Each row of numbers belongs to one of the nodes below and depends on some of the facts about them. Some rows are named. Which node is each other row?

Named rows:
[.15 -.06 .09 -.17 .14 -.03 .04 .01 -.03 -.04 -.15 -.02 .12 .35 -.02 .17 .21 -.09 .24 .16 .03 .12 -.21 -.10 -.04 -.31 -.06 -.04 -.03 .03 .05 -.14 -.25 .00]: fivis
[-.04 -.02 .02 -.44 -.20 .24 -.07 .00 .29 -.14 -.22 .21 .12 -.30 .10 .20 -.13 .03 .09 .34 .00 -.06 -.21 .07 .10 -.32 -.11 -.06 -.04 -.33 .41 -.31 .07 -.30]: ginen
[.18 .00 -.09 .05 .05 -.22 -.03 -.02 .12 -.19 -.10 -.04 .13 .31 -.12 .20 .07 .01 .06 .22 .05 .14 -.16 .05 -.03 -.43 -.04 -.06 .06 .03 .07 -.06 -.21 .04]: trilam
[.25 .09 .10 .03 .10 -.39 -.01 .04 .06 -.46 .04 -.08 .10 .26 -.02 .14 -.01 .21 .17 .13 .02 .01 -.18 .15 -.07 -.48 .00 -.04 -.22 -.16 .23 .16 -.29 .10]: badaza
[.19 .06 .01 .15 .05 -.31 -.05 -.01 -.01 -.24 -.09 -.02 .12 .33 -.04 .21 .03 .29 .08 .17 .04 .09 -.20 .07 -.02 -.40 .01 .08 -.04 .03 .13 .16 -.21 .00]: lofluk
[.12 -.01 .01 .15 .02 -.20 -.04 .14 -.05 -.18 -.09 .02 .05 .10 -.01 .26 .08 .17 .22 -.09 .03 .12 -.21 -.07 -.03 -.42 -.02 .07 -.12 .06 .18 .21 -.02 .13]: plisto
[.13 -.01 .01 .18 -.04 -.21 -.06 .13 -.01 -.12 -.07 .01 .07 .02 .01 .23 .11 .15 .20 -.10 .01 .11 -.17 -.06 -.02 -.44 -.01 .04 -.18 .08 .19 .18 -.09 .13]: plobrer
[.17 .01 .21 -.08 .12 -.17 -.03 .04 -.13 -.06 -.14 .00 .11 .22 .08 .14 .18 .17 .23 .13 .01 .08 -.22 -.07 -.01 -.34 -.01 .07 -.14 .04 .09 .14 -.26 -.06]: fluneplol
[.13 -.01 .00 .17 -.04 -.23 -.06 .15 .02 -.20 -.09 .00 .04 -.03 .02 .19 .11 .12 .20 -.09 .04 .14 -.16 -.08 -.02 -.49 -.03 .03 -.15 .06 .15 .19 -.04 .11]: lagim
[.14 -.01 .01 .28 -.12 -.27 -.08 .10 .09 -.08 -.01 -.02 .07 -.22 .07 .14 .18 .14 .15 -.11 .01 .11 -.10 -.07 .03 -.51 -.01 .02 -.28 .06 .18 .14 -.14 .15]: plomus
[.20 .05 .02 .11 .05 -.35 -.11 .03 -.03 -.17 -.12 .00 .15 .27 -.04 .23 .02 .28 .07 .19 .00 .09 -.20 .11 -.01 -.39 .03 .05 -.05 .09 .13 .25 -.24 -.08]: dostur
[.11 .00 .05 .01 .24 -.20 .00 .01 -.09 -.18 -.05 .01 .10 .32 .00 .19 .06 .28 .23 .03 .04 .10 -.28 -.01 .02 -.36 .04 .12 -.04 .07 .10 .06 -.10 .11]: druken
[.14 .00 .03 .15 .05 -.21 .00 .14 -.03 -.21 -.01 -.01 .07 .12 -.02 .25 .07 .15 .24 -.12 .01 .07 -.22 -.03 -.06 -.40 -.01 .02 -.23 -.01 .26 .14 -.09 .21]: skesutre
[.14 -.03 .01 .02 -.03 -.30 -.21 .24 -.12 .07 -.14 .10 .16 -.01 -.02 .33 .04 .13 .17 -.03 -.12 .11 -.22 .08 -.04 -.37 .05 -.03 -.22 .29 .19 .48 -.20 -.15]: pudin
[.13 -.04 -.05 .12 .00 -.16 -.04 .14 .03 -.15 -.07 .00 .08 .06 -.04 .24 .10 .02 .22 -.08 .02 .13 -.18 -.06 -.05 -.43 -.04 -.03 -.13 .06 .17 .09 -.09 .14]: bridam
[.22 .08 .08 .09 .11 -.35 .00 .01 .01 -.41 .00 -.06 .11 .34 -.06 .18 -.02 .25 .15 .15 .03 .03 -.21 .12 -.07 -.42 -.01 .01 -.15 -.12 .23 .12 -.25 .11]: plusem
[.14 -.01 .01 .20 -.07 -.25 -.07 .13 .03 -.15 -.05 -.01 .05 -.09 .05 .18 .13 .18 .20 -.11 .01 .11 -.15 -.06 -.01 -.47 -.01 .03 -.21 .07 .18 .19 -.09 .14]: fladul

Some facts about the nodes:
foplar -ζ-> trumo; foplar -ζ-> grevuklik; foplar -ζ-> fleki; foplar -ζ-> rabris; flenabe -ζ-> trumo
flenabe -ζ-> lofluk; flenabe -ζ-> trasten; plupi -ζ-> tasabrar; plupi -ζ-> meplogas; ditral -ζ-> vogir
ditral -ζ-> tisel; ditral -ζ-> trasten; treklal -ζ-> trasten; treklal -ζ-> fadum; trifefle -ζ-> lofluk
goskek -ζ-> tagra; goskek -ζ-> nogi; goskek -ζ-> seflil; goskek -ζ-> rodrefo; tenu -ζ-> pipul
tenu -ζ-> zuklis; tenu -ζ-> fudis; tenu -ζ-> mipli; tenu -ζ-> reflam; tenu -ζ-> rafle
tenu -ζ-> truklemon; klemul -ζ-> grimo; klemul -ζ-> rodrefo; klemul -ζ-> lagim; plevar -ζ-> floker
plevar -ζ-> suvis; plevar -ζ-> flitro; plevar -ζ-> fladul; seklun -ζ-> gozu; seklun -ζ-> floker
seklun -ζ-> kivoda; mobren -ζ-> tagra; pivul -ζ-> grevuklik; pivul -ζ-> truplor; pivul -ζ-> fudis
pivul -ζ-> sotrun; bupla -ζ-> skalakla; bupla -ζ-> sotrun; tereklus -ζ-> daplizir; tereklus -ζ-> luklinuk
skadepas -ζ-> klonu; skadepas -ζ-> nobre; skadepas -ζ-> floker; druvu -ζ-> gozu; druvu -ζ-> belim
druvu -ζ-> vakik; druvu -ζ-> panofim; druvu -ζ-> klakifler; drarom -ζ-> kebem; drarom -ζ-> pudin
drarom -ζ-> mizeko; popatam -ζ-> plusem; rigek -ζ-> stene; rigek -ζ-> luklinuk; rigek -ζ-> drorak
rogu -ζ-> grimo; rogu -ζ-> zuklis; rogu -ζ-> floker; rogu -ζ-> skisto; stuklom -ζ-> plekesam
stuklom -ζ-> nustabrek; stuklom -ζ-> rodrefo; fivis -ζ-> dedrim; fivis -ζ-> sotrun; ginen -ζ-> reklo
zutil -ζ-> daplizir; zutil -ζ-> grevuklik; zutil -ζ-> plisto; zutil -ζ-> kivoda; nebrer -ζ-> belim
nebrer -ζ-> bovor; nebrer -ζ-> rafle; bemi -ζ-> traklol; trofak -ζ-> zakada; trofak -ζ-> tasabrar
trofak -ζ-> kopadi; fletra -ζ-> naklek; fletra -ζ-> fleskebes; zevustu -ζ-> dostur; zevustu -ζ-> mizeko
nupli -ζ-> truplor; nupli -ζ-> dubar; nupli -ζ-> vusur; brodoklas -ζ-> nusker; brodoklas -ζ-> plusem
trilam -ζ-> vogir; trilam -ζ-> skalakla; trilam -ζ-> truklemon; trilam -ζ-> nogi; kases -ζ-> nobre
kases -ζ-> naklek; kases -ζ-> tisel; kases -ζ-> fuzum; kases -ζ-> seflil; piflak -ζ-> zakada
piflak -ζ-> zuklis; piflak -ζ-> piflolel; piflak -ζ-> sotrun; toflakla -ζ-> vasozos; toflakla -ζ-> meplogas
toflakla -ζ-> fosti; toflakla -ζ-> rabris; grodrus -ζ-> tasabrar; grodrus -ζ-> skesutre; grodrus -ζ-> plusem
grodrus -ζ-> mafa; grilar -ζ-> nusker; grilar -ζ-> badaza; grilar -ζ-> fleskebes; tozaklir -ζ-> grevuklik
tozaklir -ζ-> druken; plibren -ζ-> fluneplol; plibren -ζ-> zakada; plibren -ζ-> dostur; plibren -ζ-> kivoda
plibren -ζ-> lofluk; plibren -ζ-> golol; zapliron -ζ-> zakada; zapliron -ζ-> belim; zapliron -ζ-> fuzum
zapliron -ζ-> seflil; diru -ζ-> plobrer; diru -ζ-> golol; diru -ζ-> fadum; plafik -ζ-> skesutre
plafik -ζ-> fudis; plafik -ζ-> klisastas; driste -ζ-> plomus; driste -ζ-> motedrok; driste -ζ-> pitror
klibus -ζ-> flazek; klibus -ζ-> skalakla; klibus -ζ-> vakik; klibus -ζ-> motedrok; klibus -ζ-> seflil
klibus -ζ-> greren; plobuk -ζ-> pipul; plobuk -ζ-> lege; mutam -ζ-> vakik; zami -ζ-> luklinuk
zami -ζ-> nustabrek; fatre -ζ-> plobrer; fatre -ζ-> vemefin; fatre -ζ-> nogi; draplu -ζ-> lagim
foplar -θ-> a; flenabe -θ-> b; plupi -θ-> b; ditral -θ-> a; fuzum -θ-> a
lagim -θ-> a; lofluk -θ-> b; nusker -θ-> c; stene -θ-> a; treklal -θ-> a
plusem -θ-> b; motedrok -θ-> c; kebem -θ-> c; badaza -θ-> b; trifefle -θ-> b
reklo -θ-> d; dubar -θ-> b; flitro -θ-> a; piflolel -θ-> b; klonu -θ-> c
golol -θ-> b; skalakla -θ-> d; plisto -θ-> a; goskek -θ-> a; naklek -θ-> a
tenu -θ-> a; klemul -θ-> b; dostur -θ-> b; nobre -θ-> b; vasozos -θ-> e
trumo -θ-> a; tagra -θ-> e; plevar -θ-> a; bupla -θ-> e; tereklus -θ-> e
skadepas -θ-> a; kopadi -θ-> c; rabris -θ-> c; luklinuk -θ-> b; pitror -θ-> c
vakik -θ-> b; gufal -θ-> a; druvu -θ-> d; bovor -θ-> a; pipul -θ-> a
rodrefo -θ-> c; popatam -θ-> a; traklol -θ-> a; rigek -θ-> b; rogu -θ-> a
panofim -θ-> a; katu -θ-> b; stuklom -θ-> c; flazek -θ-> b; mipli -θ-> d
fivis -θ-> d; tisel -θ-> a; plomus -θ-> a; pusku -θ-> c; truklemon -θ-> a
zakada -θ-> a; trasten -θ-> c; zutil -θ-> b; truplor -θ-> a; nebrer -θ-> a
bemi -θ-> d; nustabrek -θ-> e; fletra -θ-> e; zevustu -θ-> b; meplogas -θ-> b
zuklis -θ-> b; suvis -θ-> b; bridam -θ-> a; nogi -θ-> d; skesutre -θ-> a
fluneplol -θ-> d; tasabrar -θ-> d; trilam -θ-> b; kases -θ-> d; toflakla -θ-> a
skisto -θ-> a; fleskebes -θ-> d; fadum -θ-> b; grilar -θ-> b; fladul -θ-> a
sotrun -θ-> a; plibren -θ-> d; zapliron -θ-> e; fudis -θ-> a; plafik -θ-> d
driste -θ-> b; klibus -θ-> e; seflil -θ-> c; drorak -θ-> c; grimo -θ-> a
pudin -θ-> a; floker -θ-> a; plobrer -θ-> a; plobuk -θ-> a; mutam -θ-> c
zami -θ-> b; fatre -θ-> b; draplu -θ-> e

Rows to name:
No name comes twice in this set of rows, the named rows included.
[.19 .01 -.06 .00 .15 -.19 .02 .00 .07 -.27 -.07 -.04 .13 .49 -.16 .26 .01 .02 .12 .20 .05 .10 -.22 .08 -.08 -.36 -.04 -.06 .04 -.04 .14 -.07 -.21 .09] -> plupi
[.14 -.05 -.02 -.18 .25 -.14 .04 .04 .07 -.25 -.01 -.03 .14 .33 -.09 .19 .04 -.06 .27 .05 .03 .09 -.26 .04 -.05 -.38 -.01 -.11 -.05 .00 .12 -.12 -.19 .16] -> grodrus
[.19 -.01 .23 .04 .30 -.19 -.04 .11 .00 -.36 .06 -.03 .09 .33 -.10 .13 .04 .30 .32 .04 .03 -.16 -.11 .11 .04 -.46 -.02 -.13 -.27 -.07 .17 .07 -.18 .28] -> nusker
[.13 -.08 .03 -.07 .28 -.05 -.08 .10 .08 -.25 -.13 .02 .07 .35 -.16 .14 .09 .04 .27 .14 .08 -.01 -.07 -.01 .06 -.51 -.07 -.17 .09 .12 -.05 -.04 -.04 .15] -> stuklom
[.17 -.05 .10 -.17 .10 -.06 .00 .02 .02 -.04 -.13 -.03 .12 .23 .01 .12 .23 -.11 .24 .16 .02 .12 -.17 -.09 -.03 -.37 -.06 -.08 -.07 .02 .04 -.10 -.28 -.02] -> druvu
[.12 -.06 -.04 -.14 .24 -.13 .02 .03 .07 -.17 -.04 -.02 .13 .30 -.08 .19 .07 -.05 .25 .05 .02 .12 -.24 .02 -.02 -.38 .00 -.09 -.02 .06 .08 -.11 -.18 .12] -> trofak
[.12 .01 .05 -.07 .18 -.26 -.05 .06 -.01 -.30 -.11 .01 .06 .10 .05 .09 .05 .18 .25 .04 .06 .13 -.21 -.02 .03 -.50 .01 .06 .00 .08 .01 .16 -.07 .05] -> plekesam
[.19 .07 .05 .12 .13 -.28 .01 -.01 -.05 -.32 -.05 -.03 .11 .44 -.07 .26 .00 .34 .11 .14 .05 .07 -.24 .07 -.04 -.36 .01 .09 -.04 -.04 .18 .11 -.19 .06] -> meplogas
[.15 .01 .03 .16 -.01 -.27 -.04 .15 .03 -.22 -.01 -.02 .07 -.03 .02 .19 .09 .12 .23 -.11 .00 .08 -.17 -.02 -.05 -.47 -.02 -.02 -.27 -.01 .23 .17 -.13 .18] -> naklek
[.08 -.01 .04 .11 .25 -.16 .03 -.03 -.14 -.12 -.04 .01 .12 .41 -.03 .26 .07 .35 .20 .00 .06 .10 -.31 -.04 .04 -.27 .04 .20 -.01 .08 .12 -.04 -.07 .16] -> vusur

Now the same nodes, written a new way:
Known rows:
[.09 -.04 .19 .07 .09 .09 .04 -.08 -.09 .00 -.17 -.13 -.08 .14]: reflam
[.12 .18 .18 .12 .28 .03 .30 -.04 -.06 -.04 -.20 .16 -.07 .08]: grevuklik
[.11 .08 .23 .06 .24 -.06 -.04 -.15 -.21 -.07 .03 -.03 -.13 .01]: drarom
[.20 .16 .17 .16 .15 .21 -.34 -.25 -.21 -.23 .12 -.03 -.14 -.01]: plupi
[.18 -.18 .11 -.02 -.04 -.05 -.01 -.09 -.06 -.09 -.23 .02 -.06 .11]: stene
[.10 -.04 .15 .05 .19 .11 .00 -.10 -.15 .11 -.23 -.16 -.15 .20]: gozu
[.15 .00 .24 .12 .32 .17 -.55 -.30 -.10 .00 .27 .03 -.14 -.54]: grodrus
[.11 -.28 .10 .15 .03 .06 .27 -.04 -.09 .03 .04 -.18 -.14 .15]: vasozos
[.16 -.23 .09 -.05 -.09 .02 -.18 -.03 -.12 -.07 -.17 -.10 -.10 .11]: fuzum
[.09 .07 .18 .07 .19 .13 .08 -.05 -.07 -.06 -.16 -.12 -.04 .12]: dedrim
[.18 .03 .11 .13 -.02 .24 -.01 -.15 -.16 -.14 -.26 -.14 -.09 .34]: suvis
[.22 -.13 .05 -.08 .48 -.03 -.16 -.14 -.31 .12 -.13 .03 -.33 .17]: skadepas
[.18 -.20 .07 -.05 .07 -.01 -.07 -.08 -.11 -.03 -.26 -.04 -.13 .16]: grimo
[.17 .06 .12 .14 -.06 .21 .01 -.14 -.14 -.20 -.22 -.15 -.07 .29]: katu
[.12 .17 .21 .06 .34 .01 .03 -.11 -.18 -.13 .05 -.01 -.11 -.05]: nupli
[.12 -.20 .13 .11 .19 -.08 .11 -.14 -.20 -.06 .32 -.20 -.18 -.04]: fletra
[.17 -.16 .11 -.04 -.02 .00 -.11 -.03 -.08 -.13 -.20 -.02 -.05 .09]: truklemon

Which node is each row?
No name comes twice in this set of rows, the named rows included.
[.09 -.31 .12 .10 -.03 -.01 .26 -.09 -.11 -.09 .08 -.35 -.07 .16] -> tagra
[.20 .13 .17 .03 .21 -.19 .04 -.03 -.16 -.13 -.01 .40 -.12 -.05] -> foplar
[.15 .04 .11 .09 -.02 .23 -.06 -.12 -.19 -.24 -.18 -.31 -.07 .39] -> vakik
[.14 .28 .20 .10 .49 -.05 .28 -.09 -.16 -.10 .01 .23 -.12 -.02] -> tozaklir
[.15 .06 .24 .23 -.40 .10 -.15 -.06 -.23 -.10 -.19 .09 -.11 .44] -> lofluk
[.20 -.05 .16 .21 -.09 .36 -.50 -.31 -.05 -.13 -.02 -.08 -.05 -.16] -> plusem
[.17 .22 .28 .21 -.21 -.03 -.23 -.10 -.35 -.19 .02 .19 -.15 .34] -> trifefle
[.09 .20 .08 .14 .10 -.14 -.27 -.03 -.38 .19 -.03 .15 -.09 -.10] -> plibren
[.19 .16 .17 .13 .09 .08 -.12 -.17 -.29 -.24 -.02 -.02 -.13 .24] -> zevustu
[.13 .52 .17 .06 .70 .05 .32 .05 -.11 -.28 .16 .22 -.06 -.15] -> pivul
[.06 .13 -.02 .07 .08 .03 -.04 .00 -.13 -.11 -.14 -.28 .16 -.15] -> skalakla
[.16 -.13 .13 .15 .38 -.38 .76 -.30 -.14 -.13 .10 .05 -.10 .01] -> tereklus
[.15 -.06 .29 .04 -.31 -.32 -.33 -.01 -.26 -.18 .07 .25 -.10 .11] -> treklal
[.16 .05 .14 .02 .67 .02 .02 -.17 -.35 .25 -.13 -.01 -.38 .24] -> seklun
[.11 .21 .07 .05 .46 .05 .37 .11 -.13 -.38 .49 -.17 -.04 -.10] -> bupla

